Below is a small trained network, with its code and all its weights. Each question gives an input and a class and asks what happens when units are switched off, that is, made to give their printed mean instead of their output.

import numpy as np


def w(rows, s, z=0):
    codes = np.array(rows[::2]) - 128.0
    scale = np.full(codes.shape[1], s)
    scale[-1] = z or s
    return codes * scale


def f(y):
    return np.maximum(y, 0)


def log_softmax(a):
    a = a - a.max(-1, keepdims=True)
    return a - np.log(np.exp(a).sum(-1, keepdims=True))


def net(x, mask):
    res = np.array(x, float).reshape(1, 5) / 4 @ E
    y = f(res @ A[0][:, :-1].T + A[0][:, -1])
    res = res + np.where(mask, y, B[0][:, -1]) @ B[0][:, :-1]
    return log_softmax(res[-1] @ U[:, :-1].T + U[:, -1])


A, B = {}, {}
E = w([
[111,91,230,165,115,115,120,130,127,129,193],'x0',
[181,168,171,53,18,197,129,129,127,129,142],'x1',
[232,100,161,144,126,63,89,129,127,130,54],'x2',
[104,254,186,144,161,116,111,122,122,132,87],'x3',
[165,102,171,106,208,222,152,125,129,141,93],'x4',
],0.0094)
A[0] = w([
[155,147,139,117,76,155,136,137,133,120,130,41],'n1',
[145,162,36,98,125,135,136,133,127,129,94,54],'n2',
[146,148,149,110,76,168,133,130,128,122,128,64],'n3',
[147,96,160,102,192,217,140,124,128,131,113,19],'n4',
[145,152,64,102,139,142,131,132,133,133,89,33],'n5',
[149,143,132,107,87,145,124,124,138,123,139,40],'n6',
[145,135,141,117,95,137,135,121,122,145,112,91],'n7',
[114,109,113,149,180,101,129,133,124,132,115,29],'n8',
[154,113,157,119,194,200,134,133,115,122,109,19],'n9',
[113,151,149,132,132,130,118,125,121,134,122,66],'n10',
[111,108,116,146,160,98,128,139,140,132,111,5],'n11',
[144,139,76,130,134,148,128,115,114,123,97,34],'n12',
[131,137,136,115,106,148,128,131,123,138,128,52],'n13',
[128,219,154,126,158,124,120,128,133,122,101,50],'n14',
[141,146,56,129,136,160,133,132,121,120,96,45],'n15',
[221,106,148,129,111,60,115,136,128,125,74,9],'n16',
[104,116,124,151,166,81,119,121,128,131,144,58],'n17',
[166,150,140,110,71,159,127,131,109,129,139,66],'n18',
[106,108,200,149,118,121,137,132,128,130,167,24],'n19',
[196,112,161,139,119,87,129,123,125,129,87,15],'n20',
[144,142,151,99,60,167,117,126,127,131,129,73],'n21',
[110,146,105,126,81,85,128,123,119,120,152,25],'n22',
[58,142,103,119,122,179,139,140,130,123,180,51],'n23',
[120,189,138,136,140,117,117,131,124,123,112,35],'n24',
[97,201,155,122,147,113,127,132,129,127,111,45],'n25',
[118,174,181,145,139,110,133,129,121,131,134,63],'n26',
[77,161,103,132,133,170,137,142,129,128,168,30],'n27',
[107,77,215,150,120,125,125,122,132,130,173,34],'n28',
[117,87,208,144,123,117,129,136,113,119,174,19],'n29',
[103,142,116,138,76,72,114,129,117,124,150,38],'n30',
[73,130,111,105,136,173,135,119,128,127,165,37],'n31',
[81,96,103,165,228,86,129,127,116,122,129,28],'n32',
[130,171,136,150,134,123,139,126,136,139,117,61],'n33',
[124,73,97,125,103,142,128,124,124,118,133,65],'n34',
[116,144,114,130,100,90,129,125,135,121,135,23],'n35',
[144,72,90,126,121,133,130,136,126,127,168,51],'n36',
[78,136,128,127,126,155,149,108,120,130,141,20],'n37',
[111,148,96,134,50,48,128,135,125,133,147,51],'n38',
[150,3,74,111,89,149,133,131,133,130,147,2],'n39',
[139,114,160,136,164,164,131,135,128,136,127,33],'n40',
],0.02,0.0074)
B[0] = w([
[121,124,122,110,178,120,175,121,153,127,130,174],'n1',
[126,126,136,33,90,130,80,125,177,138,124,202],'n2',
[131,114,127,118,191,130,187,117,150,120,131,187],'n3',
[127,130,127,231,71,116,118,137,207,123,132,223],'n4',
[118,131,126,55,94,126,80,124,157,123,127,182],'n5',
[123,140,121,112,165,128,166,131,153,117,134,164],'n6',
[113,134,112,114,160,125,154,132,130,120,130,159],'n7',
[104,136,102,123,181,142,176,134,146,127,139,185],'n8',
[127,128,130,215,83,135,129,123,187,132,118,206],'n9',
[122,118,126,122,106,133,148,133,100,137,127,145],'n10',
[127,127,144,126,178,116,153,127,157,114,136,167],'n11',
[130,135,138,77,106,123,95,132,155,142,127,164],'n12',
[131,137,136,123,156,117,147,130,140,128,146,147],'n13',
[132,122,123,122,62,121,170,132,35,130,138,195],'n14',
[136,116,109,58,101,133,94,133,154,137,142,182],'n15',
[127,137,125,160,208,141,28,122,65,140,128,222],'n16',
[123,132,119,114,172,134,179,129,160,120,126,186],'n17',
[130,120,126,112,188,124,189,130,161,118,124,191],'n18',
[133,117,125,43,98,123,90,133,150,130,121,182],'n19',
[124,118,137,159,180,120,49,132,77,120,139,190],'n20',
[125,135,129,114,201,123,199,130,158,118,126,202],'n21',
[125,130,132,189,92,125,114,133,168,127,136,173],'n22',
[133,121,140,152,194,126,50,121,78,141,127,214],'n23',
[122,126,142,132,88,147,168,126,78,139,119,165],'n24',
[143,112,143,126,77,117,168,128,63,125,134,183],'n25',
[131,137,125,105,71,133,147,127,65,132,131,173],'n26',
[130,139,116,150,187,134,70,122,83,123,126,187],'n27',
[128,137,111,33,87,129,76,130,154,136,127,206],'n28',
[126,125,124,39,95,138,82,120,158,136,126,192],'n29',
[129,137,124,185,88,128,116,123,189,138,113,185],'n30',
[127,122,124,159,176,129,67,128,84,125,129,190],'n31',
[140,125,139,105,224,121,219,123,175,113,131,251],'n32',
[117,144,127,127,94,129,144,127,91,113,125,152],'n33',
[137,145,145,130,91,109,154,133,80,116,121,178],'n34',
[148,123,125,168,99,129,129,116,158,133,122,154],'n35',
[138,137,133,127,87,139,164,127,62,133,120,188],'n36',
[126,133,136,146,166,121,83,144,97,126,116,162],'n37',
[128,118,129,215,80,139,118,139,208,128,126,216],'n38',
[122,127,138,135,55,128,210,126,5,130,133,243],'n39',
[129,137,115,180,91,123,116,129,156,139,124,166],'n40',
],0.033,0.016)
U = w([
[88,148,127,103,227,145,252,94,152,74,107,167],'0',
[99,145,151,125,78,149,222,97,14,106,91,43],'1',
[90,144,135,163,223,160,63,89,56,112,88,86],'2',
[96,144,125,216,85,155,157,108,200,111,80,101],'3',
[87,140,112,3,103,158,113,99,158,121,88,251],'4',
],0.0048,0.0018)

Each question gives the input, the list of numbers given to net, and the class t.
The units are the neurons (one row each of A and B). Each row of codes is followed by its name. A weight is (code - 128) times the scale printed after its matrix; where a second scale follows, it is the last column's (A, B and U).
mask holds one flag per neuron, in row order. A switched-off neuron (its flag False) gives its mean, the last column of its row in B, instead of its output. The means were averaged over made-up inputs and are rounded, as every weight is.
A unit's drop is (log p(t) with every unit on - log p(t) with that unit switched off) / (log p(t) with every unit on - log p(t) with every unit switched off).
The circuit of an input: a set's keep is (log p(t) with only the set's units on - log p(t) with every unit switched off) / (log p(t) with every unit on - log p(t) with every unit switched off). Starting from the 12 units with the biggest drops (on a tie, the unit counted first), units are removed one at a time, each time the one whose removal leaves the highest keep (on an exact tie, the one counted first), for as long as the keep stays at least 0.8.
circuit, biggest first: the units of the circuit, biggest drop first
k most important neurons: the k neurons with the biggest drops, biggest first
drop of u: that unit's drop, to one decimal
input [4,-5,7,4,-6], class 2: 3 most important neurons => n16, n20, n4
input [1,3,-4,-6,-7], class 3: circuit, biggest first => n38
input [3,-6,-4,5,-7], class 3: 2 most important neurons => n38, n30
input [-5,-2,4,3,-2], class 4: 2 most important neurons => n2, n23
input [7,7,0,-4,-7], class 0: 4 most important neurons => n21, n18, n3, n4
input [-5,5,-7,-8,-8], class 1: 3 most important neurons => n39, n36, n34
input [1,-5,-7,-1,-6], class 2: 2 most important neurons => n23, n27
input [8,7,-1,-2,-3], class 4: 4 most important neurons => n28, n29, n19, n32
input [-5,4,3,2,-1], class 4: 2 most important neurons => n32, n2
input [3,-3,3,4,-4], class 1: 3 most important neurons => n4, n9, n26
input [-2,-4,-7,7,-3], class 1: 3 most important neurons => n25, n14, n16
input [8,-7,4,-7,-2], class 4: 4 most important neurons => n28, n29, n19, n21
input [3,4,6,-5,3], class 2: 3 most important neurons => n16, n20, n14
input [4,-4,5,-7,4], class 1: circuit, biggest first => n39
input [-1,6,-7,3,-7], class 2: 2 most important neurons => n23, n27
input [3,7,-3,8,6], class 1: 2 most important neurons => n14, n25
input [3,-1,8,6,2], class 2: 3 most important neurons => n16, n20, n39
input [-6,-3,5,0,-2], class 4: drop of n2 => 1.3
input [5,4,3,5,-4], class 1: drop of n25 => 1.1
input [-7,3,-8,-2,0], class 2: circuit, biggest first => n23
input [-6,8,6,8,-6], class 0: drop of n3 => 4.5
input [-3,4,5,3,-8], class 3: drop of n38 => 0.6
